Below are the code and all the weights of a small trained network. Each question names an input and a target symbol and asks about switching units off, where a switched-off unit gives its printed mean instead of its output.

import numpy as np


def w(rows, s, z=0):
    codes = np.array(rows[::2]) - 128.0
    scale = np.full(codes.shape[1], s)
    scale[-1] = z or s
    return codes * scale


def f(y):
    return y / 2 * (1 + np.tanh(0.7978845608 * (y + 0.044715 * y**3)))


def softmax(a):
    e = np.exp(a - a.max(-1, keepdims=True))
    return e / e.sum(-1, keepdims=True)


def log_softmax(a):
    a = a - a.max(-1, keepdims=True)
    return a - np.log(np.exp(a).sum(-1, keepdims=True))


def net(x, mask):
    ids = ['ΘΦαβδζμστψ'.index(c) for c in x.split()]
    T = len(ids)
    res = E[ids] + P[:T]
    u = 0
    for l in range(3):
        r = res
        for j in range(2):
            rows = slice(2 * j, 2 * j + 2)
            q, k, v = (r @ M[l][rows].T for M in (Q, K, V))
            z = softmax(np.where(np.tri(T) > 0, q @ k.T / 2**0.5, -1e9)) @ v
            o = O[l][rows]
            res = res + np.where(mask[u + j], z, o[:, -1]) @ o[:, :-1]
        u += 2
        y = f(res @ A[l][:, :-1].T + A[l][:, -1])
        res = res + np.where(mask[u : u + 4], y, B[l][:, -1]) @ B[l][:, :-1]
        u += 4
    return log_softmax(res[-1] @ U[:, :-1].T + U[:, -1])


Q, K, V, O, A, B = {}, {}, {}, {}, {}, {}
E = w([
[122,185,201],'Θ',
[77,133,155],'Φ',
[101,146,123],'α',
[93,122,155],'β',
[150,173,109],'δ',
[128,83,32],'ζ',
[88,130,152],'μ',
[92,113,162],'σ',
[211,171,4],'τ',
[146,82,151],'ψ',
],0.026)
P = w([
[15,133,2],'0',
[43,140,47],'1',
[60,140,74],'2',
[71,151,83],'3',
[77,147,92],'4',
[80,157,100],'5',
[83,150,121],'6',
[86,135,133],'7',
[90,136,129],'8',
[80,137,145],'9',
[82,134,140],'10',
[66,157,120],'11',
[21,152,122],'12',
],0.0082)
Q[0] = w([
[140,123,146],'L0H0',
[118,146,100],'L0H0',
[142,6,6],'L0H1',
[122,203,117],'L0H1',
],0.014)
K[0] = w([
[128,4,100],'L0H0',
[156,78,112],'L0H0',
[113,121,54],'L0H1',
[170,206,113],'L0H1',
],0.011)
V[0] = w([
[6,127,91],'L0H0',
[205,89,175],'L0H0',
[105,126,147],'L0H1',
[104,122,90],'L0H1',
],0.012)
O[0] = w([
[34,155,17,245],'L0H0',
[219,3,170,23],'L0H0',
[64,140,201,126],'L0H1',
[112,56,179,169],'L0H1',
],0.0059,0.012)
A[0] = w([
[114,2,82,2],'L0N0',
[45,34,90,47],'L0N1',
[124,190,206,120],'L0N2',
[163,90,160,48],'L0N3',
],0.012,0.00096)
B[0] = w([
[89,159,133,159],'L0N0',
[124,164,186,252],'L0N1',
[110,60,4,153],'L0N2',
[119,192,191,125],'L0N3',
],0.011,0.014)
Q[1] = w([
[130,214,162],'L1H0',
[169,128,170],'L1H0',
[217,2,217],'L1H1',
[63,250,149],'L1H1',
],0.0088)
K[1] = w([
[118,253,174],'L1H0',
[83,162,176],'L1H0',
[95,191,147],'L1H1',
[212,102,125],'L1H1',
],0.015)
V[1] = w([
[129,45,144],'L1H0',
[66,131,209],'L1H0',
[104,197,253],'L1H1',
[194,48,201],'L1H1',
],0.0053)
O[1] = w([
[117,206,52,60],'L1H0',
[2,162,37,122],'L1H0',
[174,185,255,63],'L1H1',
[27,106,189,3],'L1H1',
],0.0086,0.017)
A[1] = w([
[108,165,68,224],'L1N0',
[6,29,92,189],'L1N1',
[113,220,172,75],'L1N2',
[66,152,88,5],'L1N3',
],0.013,0.0021)
B[1] = w([
[198,8,137,250],'L1N0',
[111,3,118,223],'L1N1',
[83,182,224,179],'L1N2',
[220,205,66,219],'L1N3',
],0.0066,0.022)
Q[2] = w([
[217,246,121],'L2H0',
[133,155,1],'L2H0',
[36,226,241],'L2H1',
[93,61,7],'L2H1',
],0.0052)
K[2] = w([
[113,239,51],'L2H0',
[234,123,98],'L2H0',
[79,34,121],'L2H1',
[187,2,91],'L2H1',
],0.0067)
V[2] = w([
[171,198,254],'L2H0',
[151,32,156],'L2H0',
[36,27,48],'L2H1',
[207,133,124],'L2H1',
],0.0063)
O[2] = w([
[37,106,175,5],'L2H0',
[41,12,24,160],'L2H0',
[172,2,206,156],'L2H1',
[61,115,81,206],'L2H1',
],0.0061,0.021)
A[2] = w([
[206,42,45,140],'L2N0',
[186,121,123,170],'L2N1',
[165,2,22,81],'L2N2',
[173,146,142,247],'L2N3',
],0.0084,0.012)
B[2] = w([
[146,91,187,239],'L2N0',
[125,12,164,154],'L2N1',
[136,205,132,254],'L2N2',
[11,54,32,145],'L2N3',
],0.011,0.07)
U = w([
[125,73,175,89],'Θ',
[164,171,149,140],'Φ',
[160,172,72,199],'α',
[126,146,156,83],'β',
[52,17,34,199],'δ',
[163,168,2,72],'ζ',
[109,142,145,38],'μ',
[101,129,179,24],'σ',
[153,149,78,6],'τ',
[34,53,158,254],'ψ',
],0.0087,0.009)

Each question gives the input, a string of symbols that net reads in full, and the target symbol t.
The units are the heads (2 rows each of Q, K, V and O) and the neurons (one row each of A and B). Each row of codes is followed by its name. A weight is (code - 128) times the scale printed after its matrix; where a second scale follows, it is the last column's (O, A, B and U).
mask holds one flag per unit, layer by layer, with each layer's heads first. A switched-off unit (its flag False) gives its mean, the last column of its rows in O or B, instead of its output. The means were averaged over made-up inputs and are rounded, as every weight is.
A unit's drop is (log p(t) with every unit on - log p(t) with that unit switched off) / (log p(t) with every unit on - log p(t) with every unit switched off).
The circuit of an input: a set's keep is (log p(t) with only the set's units on - log p(t) with every unit switched off) / (log p(t) with every unit on - log p(t) with every unit switched off). Starting from the 12 units with the biggest drops (on a tie, the unit counted first), units are removed one at a time, each time the one whose removal leaves the highest keep (on an exact tie, the one counted first), for as long as the keep stays at least 0.8.
units of the circuit, in order: the units of the circuit, biggest drop first
top k neurons: the k neurons with the biggest drops, biggest first
top k neurons in layer l: the k neurons of layer l with the biggest drops, biggest first
heads that matter: for each layer, one digit per head in row order, 1 if its drop is at least 0.15 and else 0, layers parted by /
input ζ Φ α Φ Θ α, target Θ: heads that matter -> 00 / 10 / 01
input α μ α δ ψ ψ ψ α μ, target ψ: units of the circuit, in order -> L2N2; L1H1
input α α δ ψ σ α σ ζ ζ, target ψ: heads that matter -> 10 / 01 / 10
input β Φ μ α β ζ δ ζ ψ μ δ, target δ: top 2 neurons in layer 2 -> L2N2; L2N3
input δ α δ α Φ Θ μ δ α δ, target δ: heads that matter -> 00 / 00 / 00
input ζ δ σ, target δ: units of the circuit, in order -> L2N2; L2N0
input ζ σ ζ, target ζ: units of the circuit, in order -> L0N1; L1H1; L2N0; L0H0
input ψ Φ δ ζ α μ, target δ: top neuron in layer 0 -> L0N0
input Φ Θ σ δ α, target δ: top 3 neurons -> L0N1; L2N2; L2N3
input Φ α β ζ Θ Φ, target Θ: top 2 neurons in layer 1 -> L1N0; L1N1
input μ β α, target α: units of the circuit, in order -> L2N0; L1H1
input σ σ μ ψ Φ σ σ δ μ ψ δ Φ, target δ: heads that matter -> 10 / 11 / 00
input β α Φ α τ α Φ μ Φ ζ ψ ψ β, target Φ: top 2 neurons in layer 0 -> L0N1; L0N2
input β μ τ σ α β ψ δ, target Θ: units of the circuit, in order -> L0N1; L1N0; L2H1
input Φ δ δ ζ μ, target δ: top 2 neurons -> L2N2; L2N0
input Φ ψ Θ ζ σ, target Θ: top 4 neurons -> L0N2; L0N1; L2N0; L0N0
input δ α σ ζ δ σ ψ Φ δ α β, target δ: top neuron in layer 2 -> L2N2
input δ ψ Θ σ α, target Θ: top 3 neurons in layer 0 -> L0N2; L0N0; L0N1
input β Φ α σ Φ Φ μ ψ Θ ζ Θ α σ, target Θ: top 3 neurons -> L0N1; L0N2; L2N0
input ψ Φ δ α β Θ ψ ζ, target ψ: heads that matter -> 11 / 01 / 10
input τ σ ψ μ β Φ ζ, target Θ: heads that matter -> 01 / 01 / 01
input σ α α ζ μ ζ μ μ β α, target α: units of the circuit, in order -> L2N0
input μ Φ α Φ Φ ψ α, target ψ: units of the circuit, in order -> L2N2; L1H1
input α Θ ζ μ, target Θ: top 3 neurons in layer 1 -> L1N0; L1N1; L1N2
input σ Φ Φ ζ, target ζ: top 2 neurons in layer 2 -> L2N0; L2N1
input β β β σ Θ β, target Θ: heads that matter -> 00 / 00 / 01
input σ μ τ ψ Φ μ τ β Θ σ ζ, target Θ: units of the circuit, in order -> L0N1; L2H1
input ψ α σ ζ ζ δ ζ α, target δ: top 2 neurons -> L2N2; L2N0
